In the rows, 128 means zero.
Each row has a class, written after it.
[111 145 112 166 154 137 177 116 176 126 127 107 118 164 116 143 174 116
 119  37 124 123 197 161 132 109 182 144 148 115 137 114 145 112 102  86
 140 141  61 132 122 114]
X
[135  73 135 165 156 113 127 131 166 138 163 125  88  96 146 115 154 152
 182 207 130 125 139 129 132 154 156  91 172 102 132 154 149 123 113 155
  55 120  83  89 143 144]
L
[144 200 101 159  92 167 189 130 141 128 130  74  83 119 166 158 123 161
 142 109  92 168 166 169 141 105 105 118 112 155 108 102 126 156  35  69
 176 156 110 111 127 107]
G
[133 151 138 123 179 123 127 145 186 108 125  98 121 143 155 104 182 135
 135 114 104 152 189 134  83 134  97 128 127 119 158 146 130 104 149  61
 112 116  80 102 142 116]
H
[137 137 129 145 163  93 130 137 182 116 127 107 131 142 168 120 180 142
 131 108  93 146 174 138  91 131  92 165 119 124 156 131 122 107 151  55
 120 120  87 112 139 140]
Y
[107 142 116 153 164 136 183  98 156 120 107 117 109 175 111 142 144 120
 125  30 123 134 194 152 133  95 184 131 153 133 125 120 145 122  81  82
 136 118  70 125 111 112]
X
[186 119 162 139 139  94 134 122 127  98 143 148 144 111 183 124 191 126
  95  83  78  89 154 156 145 129 135 171 174  68 104 164 150 122 208 133
  89  98 125  96 139 166]
Y
[110  89 132 161 113  85 134 159 183 148 168 130 115 116  61 139 140 119
 137 135 113  88 115 163 161 129 147 170 126 115 156  91 125 104 119 144
 138 188 116 187 139 102]
F
[147 138 126 145 168 115 125 138 194 102 108 106 117 135 157 109 184 152
 126 121  90 152 187 107 120 138 113 156 126 114 151 137 129  98 156  49
 115 108  84 114 137 120]
R
[117 113 118 182 155 153 170 112 155 125 120 106 102 141  77 138 140 102
 118  63 124 116 185 169 123  92 165 134 134 115 161 113 150 124  86  70
 124 142  60 117 119 115]
B
[133 153 130 151 171 111 141 136 187 110 136  97 128 135 130 108 174 138
 129 103  89 145 178 144 106 130 111 148 129 123 173 150 118  96 151  34
 137 124  75 116 145 111]
F
[126 199 129 122 130 158 148 151 173 107 113  80  69 128 177 148 150 142
 128 144  97 173 190 150 140  91 107 118 104 126 108 122 139 162  30  62
 135 141  71 106 117 115]
R
[108 194  87 145 110 150 160 152 130 125 127 103 117 142 154 157 132 127
 150 127 123 164 136 135  95 101  95  88  99 161 105 116 127 151  27 110
 166 157  84 123 131 123]
X
[134 204 123 134 110 146 163 131 155 104 129  73  85 126 191 137 135 144
 123  99 109 151 186 155 128  97 104 135 103 151 125 113 130 159  33  75
 158 154 103  94 125 104]
G
[111 159 122 155 156 154 182 108 149 106 123  98 118 160  54 136 129  98
 108  31 110 124 184 145 158  94 194 140 162 119 158 130 131 117  62  63
 141 120  80 119 119 107]
F
[113 146 121 158 151 131 149 111 182 108 109  88  93 144  90 119 149 124
 148  51 129 135 208 135 154 100 162 131 149 109 140  96 140 119  83  80
 119 121  69 136 113 101]
R
[125 219 110 159  86 117 129 146 143 114 126  94  98 126 149 163 131 141
 116 111 112 154 143 137 118 128  92 116  99 148 120 110 107 133  40  65
 145 163  85 130 129 148]
A
[103 132 118 168 165 143 185  94 157 127 111  81  94 149  91 126 150 130
 147  62 130 147 190 128 165  80 162 140 157 116 130  92 134 125  81  86
 130 117  90 130 109 106]
R
[105 125 129 146 176 146 174 132 151 118 122  98 109 173  72 120 144 100
 117  49 123 134 193 161 134  95 192 113 168 116 156 110 142 119  91  73
 110 120  67 103 118 111]
H
[102  46 123 176 154 114 156 143 171 152 160 125 123 147 140 143 168 112
 156 161 138 125 131 145 131 122 135 147 140 128 127  88 132 100 137 147
 123 161 113 153 139 115]
X
[137 219 128 125 109 154 139 135 128 126 134  97  90 110 170 167 147 155
 119 135 117 131 170 126 134 113  85 136 105 143 115 116 125 165  30 125
 157 153 128 130 142 110]
T
[108  93 143 141 140 110 145 138 183 144 165 131 118 138 128 166 161 114
 131 121 141 107 145 158 142 158 174 147 133 120 144 106 130  95 164 136
 123 176 107 153 132 128]
X
[108 137 114 168 161 136 166 104 180 116 122  94 110 139  95 126 165 116
 111  57 106 131 211 181 147 125 201 138 148 106 168 114 134 103 109  71
 139 114  62  96 124 113]
G
[203  42 186 196  90 103 101 142 157 106 143 113 126  91  76 104 167 106
 131 142  87 141 133 171  23 108  80 134 170  86 101 164 123 113 171 177
 103  91 114  88 128 140]
G
[133 134 109 142 166 110 137 133 193 109 117 118 124 144 167 114 183 143
 138 108 105 150 182 119  89 139 124 145 105 142 153 147 127 109 139  54
 128 122  74 111 140 122]
X
[117 146 103 170 140 131 131 125 160 115 120 113 115 143 129 132 160 108
 114  67 115 116 190 157 127 100 197 130 145 106 160 101 150 127  95  68
 122 127  70 113 124 120]
A
[207  13 120 148 146 123 174 179 121  83 132 161 121 130  71 116 130 160
 112 126  85  71 136 116 209 135 184 174 155 127 120 154 156 125 105 156
  55 121 118 125 144 132]
B
[131  89 121 178 127 104 151 157 168 136 154 134 124 138 135 151 156 140
 134 114 122 107 139 139 152 130 139 174 149 123 130  81 140 112 116 155
 121 187 123 154 127 104]
L
[123  17 109 173 118 111 146 140 188 158 160 109 124 129  99 140 141 117
 173 156 139 143 132 152 113 136 136 162 135 115 120  83 126  99 114 155
 116 158 135 123 132 111]
G
[105  46 103 203 120  87 142 164 173 146 167 150 126 130  89 155 170 108
 138 152 119 117 141 156 139 139 140 170 129 109 136  87 117 116 120 176
 111 157 119 128 122 128]
T
[125 214  59 164  94 143 147 152 129 135 131  80 106 113 150 176 150 140
 124 109 115 160 137 148 139  93  93 113  68 144 119  86 129 151  50  60
 142 165  91 133 143 163]
A
[131 149 104 146 171 120 126 128 185 110 121 122 131 134 149 106 168 149
 122 112 100 141 172 138 123 142 117 158 120 127 170 142 132 112 144  67
 133 139  90 108 132 122]
L
[ 98  32 131 147 131  81 149 142 147 145 174 127 116 150 105 142 137  87
 152 133 146  91 103 146 141 135 136 158 148 119 110  75 124 110 114 190
 118 168 149 159 115 113]
Y
[120 131 142 135 153 135 146  99 139 115 133  90  97 148 144 132 151 107
 127  52 131 126 195 148 124  97 172 145 151 110 127  86 136 133  90 103
 124 115  79 139 123 108]
Y
[ 99 168 127 139 154 162 175 118 164 118 135  79 103 139 108 119 171 102
 134  56 129 143 213 156 148 107 177 130 164  88 142  99 133 119  97  79
 133 118  78 113 119  98]
H
[146 119 113 148 162 112 135 124 196 117 118 109 126 136 158 108 165 142
 138 109  93 161 178 134  86 139 115 145 122 137 157 134 126 103 135  62
 138 116  91 100 142 116]
G
[118  30 139 181 120 103 159 145 162 121 171 107 129 128  77 134 127  91
 154 101 134  93 134 148 145 129 155 152 153 107 121  85 128  92 123 139
 115 176 133 155 125  83]
F
[203  88 148  56 142 136 165 136 160 125 115 109  77 119 117 109 146 174
 155 132 177 120 133 101 165 161 166 138 150 124  74 202 152 142 121 133
  63  86 145 114 148 155]
X
[123 155 128 160 154 162 177 107 172 129 132  92  89 148 113 137 154 121
 139  53 133 132 201 157 129  94 134 154 151 107 138 111 153 124  82  97
 138 133  65 145 120  96]
B
[164  80 127 147 157 118 148 136 125 125 147 143  73  81 149  97 192 182
  92 198  96  90 149 127 234 190 168 128 149 107 104 173 110 120 151 115
  88  72 132 115 127 148]
T
[132 138 121 136 164 101 115 120 180 119 128 123 118 118 151 115 175 151
 132 126  92 138 183 130 106 153 108 153 112 127 159 144 116 114 140  82
 132 121 101 117 138 116]
T
[102  55 148 151 135  99 133 175 174 128 166 125 120 150  88 140 145 108
 141 139 128 102 150 161 145 139 148 164 155 100 140  74 134  88 137 167
  94 170 118 150 138  95]
H
[100 159 126 153 156 119 138 105 174 123 128 109 102 128  85 137 159 120
 120  48 125 118 212 161 140 127 164 128 142 108 150 109 129 118  88 103
 137 128  72 138 119 112]
T
[131 182  97 133  90 131 182 127 125 132 111  99 112 112 179 151 139 156
 119  80 114 161 114 104 135 120 110 144  77 154  75 114 102 141  31 142
 169 135 125 148 112 124]
G
[116 238  88 153 119 159 137 146 144 120 123 106 108 127 151 154 131 155
 126 131  98 158 156 147 139  96  66 116  97 162 142 103 128 157  20  92
 176 178  92 140 129 121]
L
[101  72 129 182 143 122 169 129 178 139 163 130  96 131 127 166 163 118
 130 140 120  96 152 147 159 147 161 156 131 117 122  96 137  92 134 153
 126 164 116 167 128 107]
X
[132 197 106 176  92 144 180 177 147 130 128 104 103 137 119 181 136 165
 149 117 118 187 149 174 132 107  34 131  87 156 101 107 107 138  59 109
 156 154  76 155 113 143]
B
[116 151 123 149 158 142 139  95 151 114 118  94  95 140 103 126 157 125
 130  83 116 131 198 137 151  98 167 132 152 108 147 101 136 123 106  82
 130 113  83 121 119 103]
R
[136 195 110 135 101 137 157 151 155 115 145  85  87 112 155 146 143 147
 138 103 106 153 182 141 146 101  98 149 106 137 115 104 124 168  20  92
 144 164 103 124 130 113]
T
[147 134 120 144 172 131 131 122 178 107 123 107 117 124 144 110 162 144
 136 121 101 144 182 133 106 135  75 153 107 130 164 146 130 103 152  44
 126 127  85 120 141 120]
B
[120 213 106 146  98 131 150 138 121 134 146  99 107 120 178 167 142 147
 122 134  99 139 146 151 141 121  72 138 102 140 114  90 112 140  81  71
 169 160 127 129 128 134]
Y
[143 147 113 144 153  99  97 141 188 108 116 113 123 140 166 103 175 135
 126 110 101 144 165 127  85 133 119 145 119 122 163 145 133 108 133  56
 109 117  69 117 145 137]
A
[128 171  88 178  95 130 156 161 163 124 123 101 114 113 145 138 125 156
 137 122  94 157 163 154 146 117 114 121 100 149 130  86 120 137  30  79
 158 167  78 124 140 123]
G
[150 117 115 161 163 112 137 121 194 112 121 108 128 135 166 101 176 145
 133 111  87 160 184 140  92 140 109 150 123 134 160 140 121 103 145  59
 135 113  86  93 139 120]
G
[103  60 115 169 129  87 134 142 165 127 163 102 107 125 146 124 154 116
 166 129 132 105 134 128 125 115 153 161 125 122 136  69 134 112 107 153
 113 167 120 160 128  90]
A
[159  74 136 150 170 146 162  99 110 130 165 134  95  91 149 154 182 136
 123 159  78 110 162 169 160 125 168 111 162  87  96 168 152 147 152 169
  87  91 123  82 132 146]
T
[133 207 121 159 101 148 168 149 129 127 141  93 111 120 188 158 142 152
 115 128  96 161 146 120 112  78  88 151  95 148 112 114 113 164  27  81
 170 165 100 124 133 110]
F
[130  34 132 188 130 107 132 151 168 143 150 124 126 139 125 136 165 110
 169 146 133 126 134 171 116 119 139 148 157 120 147  84 135 121 130 143
 107 170 116 122 128 101]
L
[ 98 150 137 151 163 154 145 119 163 125 132 102 107 149 107 131 161 105
 130  62 129 122 202 152 124 111 168 109 153 110 157  92 135 111 103 111
 134 129  74 150 117  91]
H
[136 135 124 144 163  97 117 139 180 116 133 109 136 139 175 122 173 145
 129 114  95 149 179 131  96 137  95 159 117 122 154 123 121 101 156  51
 115 120  83 119 141 143]
Y
[138 140 107 126 166 113 144 127 189 112 119 113 121 151 159 117 178 142
 134  98 112 150 170 113  87 145 112 147 103 145 139 156 127 109 134  66
 131 124  83 117 138 125]
X
[124 147 115 162 129 130 112 119 161 115 113 103 108 148  73 131 162 101
  95  56 140 116 175 153 131 121 166 132 142 101 140 115 128 108  83 100
 121 116  64 145 123 137]
A
[140 141 127 143 161  88 119 137 182 110 126 117 130 141 179 117 177 145
 130 105  90 144 178 130  93 136  94 162 115 126 153 133 122 109 144  59
 115 116  80 116 138 140]
Y
[137 152 137 138 170 116 120 154 186 103 124 113 131 142 155 109 184 142
 125 112  90 144 193 136  98 134  98 145 122 120 168 134 126 101 155  71
 113 123  77 115 147 117]
H
[111  25 108 176 134 109 139 173 164 121 182 131 122 111  91 133 153 109
 132 148  99  88 164 167 157 145 180 152 134 111 146  70 130 107 144 150
 130 174 136 146 116  78]
T
[112  81 136 174 146  99 137 134 157 130 168 105 101 147  76 160 153 116
 131 127 118 110 135 148 150 107 101 155 132 137 142  66 122 104 143 155
 131 183 127 167 121 112]
R
[110 159 115 156 158 139 191 101 152 118 127  98 115 162  69 133 145  94
 126  23 116 134 170 143 149  93 161 135 159 128 141 124 123 123  61  77
 154 126  87 131 113 107]
F
[160  29 156 219 162  93 197 147 165 112 101 165 122 114 107 145 174 134
 137  84  75 129 164 150 153 103 123 164 158  93  87 115 148  98 142 155
  85  98  79 167 130 139]
B
[153 147 134 157 158 111 114 137 197 101 106 103 112 133 148 112 192 152
 129 123  94 149 192 117 102 125  85 160 119 119 156 133 126 108 153  58
 120 113  84 115 140 118]
R
[128 196 123 165  82 104 148 183 138 133 126  95 118 134 179 166 167 135
 119 113 121 154 130 155 115 108  48 139  96 132  92  99 107 139  59  99
 139 149  94 135 126 157]
Y
[109 181  78 153 123 155 157 124 141 131 143  85  96 129 135 150 109 143
 137 141 118 167 146 144 127 102  88 104  87 167 129 110 124 150  25 103
 154 156  99 101 130 138]
G
[126 188 142 135 112 131 166 176 153 106 121  92  97 144 128 148 118 143
 139 103 106 164 174 134 117 104 102 125 132 136 111  92 126 136  26  89
 127 159  84 128 140 108]
H
[107  42 110 186 126  87 144 138 153 139 185 144 125 121  68 155 142 112
 127 130 116  86 128 162 183 162 149 168 131 123 147  80 110  98 160 168
 123 185 151 154 121 122]
T
[182 117 193 152 127 135 172 127 156 116 141 114  77  63 103 152 181 136
 111 117 118 115 174 189 165 109 105 162 153  56  78 149 156 131 168 160
  93 113 101 137 142 162]
B
[151 178 105 152 109 150 182 146 140  99 126  78 102 140 122 146 103 143
 127  83 107 167 162 157 126 108 108 109 114 165 117 123 127 150  42  77
 144 151  94  86 128 136]
G
[120  14 131 178 131 116 130 128 168 124 174 111 122 119 122 128 144 104
 124 102 119 108 153 158 143 152 186 147 134 109 128  77 120  75 162 159
 115 149 111 163 107  93]
G
[175  51 165 181 144  85 176 142 105  98 142 155 128 148  74 147 150 138
  79  81  64  86 127 169 202 140 176 144 208 116 100 129 127  85 148 192
  92 105 111 132 137 150]
G
[118 232  95 185 110 167 186 142 114 114 152  96  90 127 121 183 133 152
 115 123  97 141 169 169 160 114  67 118  98 159 138 100 113 141  56  85
 182 176  83 130 123 126]
B
[132 200 114 160 112 129 202 139 156 112 118  61  85 127 157 160 141 153
 152  80 106 173 177 180 125 111  75 106 107 152  92 109 125 140  41  85
 159 148  86 100 131 119]
G
